Below are the code and all the weights of a small trained network. Each question names an input and a target symbol and asks about switching units off, where a switched-off unit gives its printed mean instead of its output.

import numpy as np


def w(rows, s, z=0):
    codes = np.array(rows[::2]) - 128.0
    scale = np.full(codes.shape[1], s)
    scale[-1] = z or s
    return codes * scale


def norm(h):
    return h / np.sqrt((h * h).mean(-1, keepdims=True) + 1e-5)


def f(y):
    return np.maximum(y, 0)


def softmax(a):
    e = np.exp(a - a.max(-1, keepdims=True))
    return e / e.sum(-1, keepdims=True)


def log_softmax(a):
    a = a - a.max(-1, keepdims=True)
    return a - np.log(np.exp(a).sum(-1, keepdims=True))


def net(x, mask):
    ids = ['ΓΣΦΩβδζθμ'.index(c) for c in x.split()]
    T = len(ids)
    res = E[ids] + P[:T]
    u = 0
    for l in range(2):
        q, k, v = (norm(res) @ M[l].T for M in (Q, K, V))
        z = softmax(np.where(np.tri(T) > 0, q @ k.T / 2**0.5, -1e9)) @ v
        res = res + np.where(mask[u], z, O[l][:, -1]) @ O[l][:, :-1]
        u += 1
        y = f(norm(res) @ A[l][:, :-1].T + A[l][:, -1])
        res = res + np.where(mask[u : u + 4], y, B[l][:, -1]) @ B[l][:, :-1]
        u += 4
    return log_softmax(norm(res)[-1] @ U[:, :-1].T + U[:, -1])


Q, K, V, O, A, B = {}, {}, {}, {}, {}, {}
E = w([
[148,136,231,148],'Γ',
[190,92,255,135],'Σ',
[186,83,248,135],'Φ',
[142,87,176,93],'Ω',
[135,83,179,96],'β',
[174,172,82,186],'δ',
[141,108,194,61],'ζ',
[139,110,130,104],'θ',
[132,85,184,79],'μ',
],0.0051)
P = w([
[4,118,119,105],'0',
[149,67,201,44],'1',
[178,70,185,63],'2',
[185,62,189,99],'3',
[207,57,164,112],'4',
[214,61,166,142],'5',
[214,62,163,145],'6',
[225,57,149,150],'7',
[227,66,130,149],'8',
[222,68,133,156],'9',
[217,47,113,144],'10',
[233,40,121,172],'11',
],0.003)
Q[0] = w([
[122,24,173,133],'0.h0',
[79,39,228,7],'0.h0',
],0.017)
K[0] = w([
[163,145,24,151],'0.h0',
[248,190,133,242],'0.h0',
],0.019)
V[0] = w([
[136,113,139,147],'0.h0',
[254,23,198,108],'0.h0',
],0.0051)
O[0] = w([
[141,111,126,125,140],'0.h0',
[252,48,123,140,255],'0.h0',
],0.004,0.0062)
A[0] = w([
[27,53,50,6,145],'0.n0',
[214,75,170,141,98],'0.n1',
[224,245,132,189,7],'0.n2',
[103,106,253,35,187],'0.n3',
],0.0059,0.0015)
B[0] = w([
[246,110,215,59,144],'0.n0',
[185,148,36,52,255],'0.n1',
[147,14,83,109,152],'0.n2',
[202,177,254,188,195],'0.n3',
],0.0062,0.0076)
Q[1] = w([
[252,92,140,136],'1.h0',
[82,128,123,80],'1.h0',
],0.028)
K[1] = w([
[73,127,81,249],'1.h0',
[158,84,141,89],'1.h0',
],0.019)
V[1] = w([
[50,8,84,38],'1.h0',
[142,28,215,181],'1.h0',
],0.012)
O[1] = w([
[45,153,74,255,93],'1.h0',
[109,59,166,187,252],'1.h0',
],0.0089,0.003)
A[1] = w([
[132,193,84,190,107],'1.n0',
[182,111,109,120,53],'1.n1',
[92,247,219,133,1],'1.n2',
[16,140,188,224,138],'1.n3',
],0.014,0.0013)
B[1] = w([
[183,114,170,194,227],'1.n0',
[83,104,99,93,255],'1.n1',
[102,214,47,157,145],'1.n2',
[34,126,135,8,178],'1.n3',
],0.016,0.0063)
U = w([
[171,104,218,68,251],'Γ',
[137,79,72,105,240],'Σ',
[124,83,35,108,93],'Φ',
[147,142,128,178,58],'Ω',
[148,142,120,170,42],'β',
[139,254,91,88,194],'δ',
[144,140,138,169,3],'ζ',
[22,130,150,129,156],'θ',
[152,140,124,167,33],'μ',
],0.009,0.0028)

Each question gives the input, a string of symbols that net reads in full, and the target symbol t.
The units are the heads (2 rows each of Q, K, V and O) and the neurons (one row each of A and B). Each row of codes is followed by its name. A weight is (code - 128) times the scale printed after its matrix; where a second scale follows, it is the last column's (O, A, B and U).
mask holds one flag per unit, layer by layer, with each layer's heads first. A switched-off unit (its flag False) gives its mean, the last column of its rows in O or B, instead of its output. The means were averaged over made-up inputs and are rounded, as every weight is.
A unit's drop is (log p(t) with every unit on - log p(t) with that unit switched off) / (log p(t) with every unit on - log p(t) with every unit switched off).
The circuit of an input: a set's keep is (log p(t) with only the set's units on - log p(t) with every unit switched off) / (log p(t) with every unit on - log p(t) with every unit switched off). Starting from all 10 units, units are removed one at a time, each time the one whose removal leaves the highest keep (on an exact tie, the one counted first), for as long as the keep stays at least 0.8.
circuit, biggest first: the units of the circuit, biggest drop first
most important unit: the unit with the biggest drop
top k neurons: the k neurons with the biggest drops, biggest first
k most important neurons of layer l: the k neurons of layer l with the biggest drops, biggest first
drop when u is switched off: that unit's drop, to one decimal
input Φ μ θ δ θ θ, target Φ: circuit, biggest first : 0.n3, 0.n2, 1.h0
input θ Ω Ω Ω Ω δ Σ μ Ω β, target θ: 2 most important neurons of layer 0 : 0.n2, 0.n1
input δ Ω Φ β θ Ω θ Γ β Ω, target δ: most important unit : 0.h0
input δ Γ β μ Γ Ω Ω Ω Γ Γ Σ β, target δ: circuit, biggest first : 0.h0, 0.n3, 1.n2
input θ Ω Γ θ δ μ μ, target θ: top 2 neurons : 0.n2, 1.n3
input μ ζ θ β θ θ Σ θ θ β, target Φ: circuit, biggest first : 0.n0, 0.n3, 1.n0, 1.h0
input δ θ θ Γ, target δ: circuit, biggest first : 0.h0, 1.n2
input θ β δ ζ β Ω Ω, target θ: 2 most important neurons of layer 0 : 0.n2, 0.n0
input θ β Ω Φ δ θ ζ Ω μ Σ, target θ: 2 most important neurons of layer 0 : 0.n2, 0.n1
input Φ θ δ Ω μ ζ θ, target Φ: 3 most important neurons of layer 1 : 1.n1, 1.n3, 1.n0
input θ θ ζ Ω δ Φ θ Φ, target θ: top 4 neurons : 0.n2, 1.n3, 0.n1, 0.n3
input θ Ω Ω δ θ θ, target θ: top 3 neurons : 0.n2, 1.n3, 0.n1
input θ ζ β δ ζ Φ, target θ: top 2 neurons : 0.n2, 0.n0
input δ θ Φ, target δ: most important unit : 0.h0
input θ Ω Ω ζ θ θ Γ δ θ Σ Φ Γ, target θ: top 2 neurons : 0.n2, 0.n3
input θ β ζ θ Φ β μ δ Σ ζ μ, target θ: top 4 neurons : 0.n2, 0.n1, 0.n3, 1.n3
input Φ θ Γ θ ζ θ δ μ β, target Φ: top 2 neurons : 0.n3, 0.n2
input θ Ω μ δ β ζ, target θ: top 2 neurons : 0.n2, 1.n3
input θ θ θ θ Φ Ω θ δ δ Ω δ, target θ: top 4 neurons : 0.n2, 0.n1, 1.n3, 0.n3
input θ δ Σ μ Ω, target θ: drop when 0.n3 is switched off : 0.4
input θ δ θ β β Ω β Γ μ Φ Γ Σ, target θ: drop when 0.n0 is switched off : 1.0
input δ θ θ ζ θ μ, target δ: drop when 0.n3 is switched off : 0.4
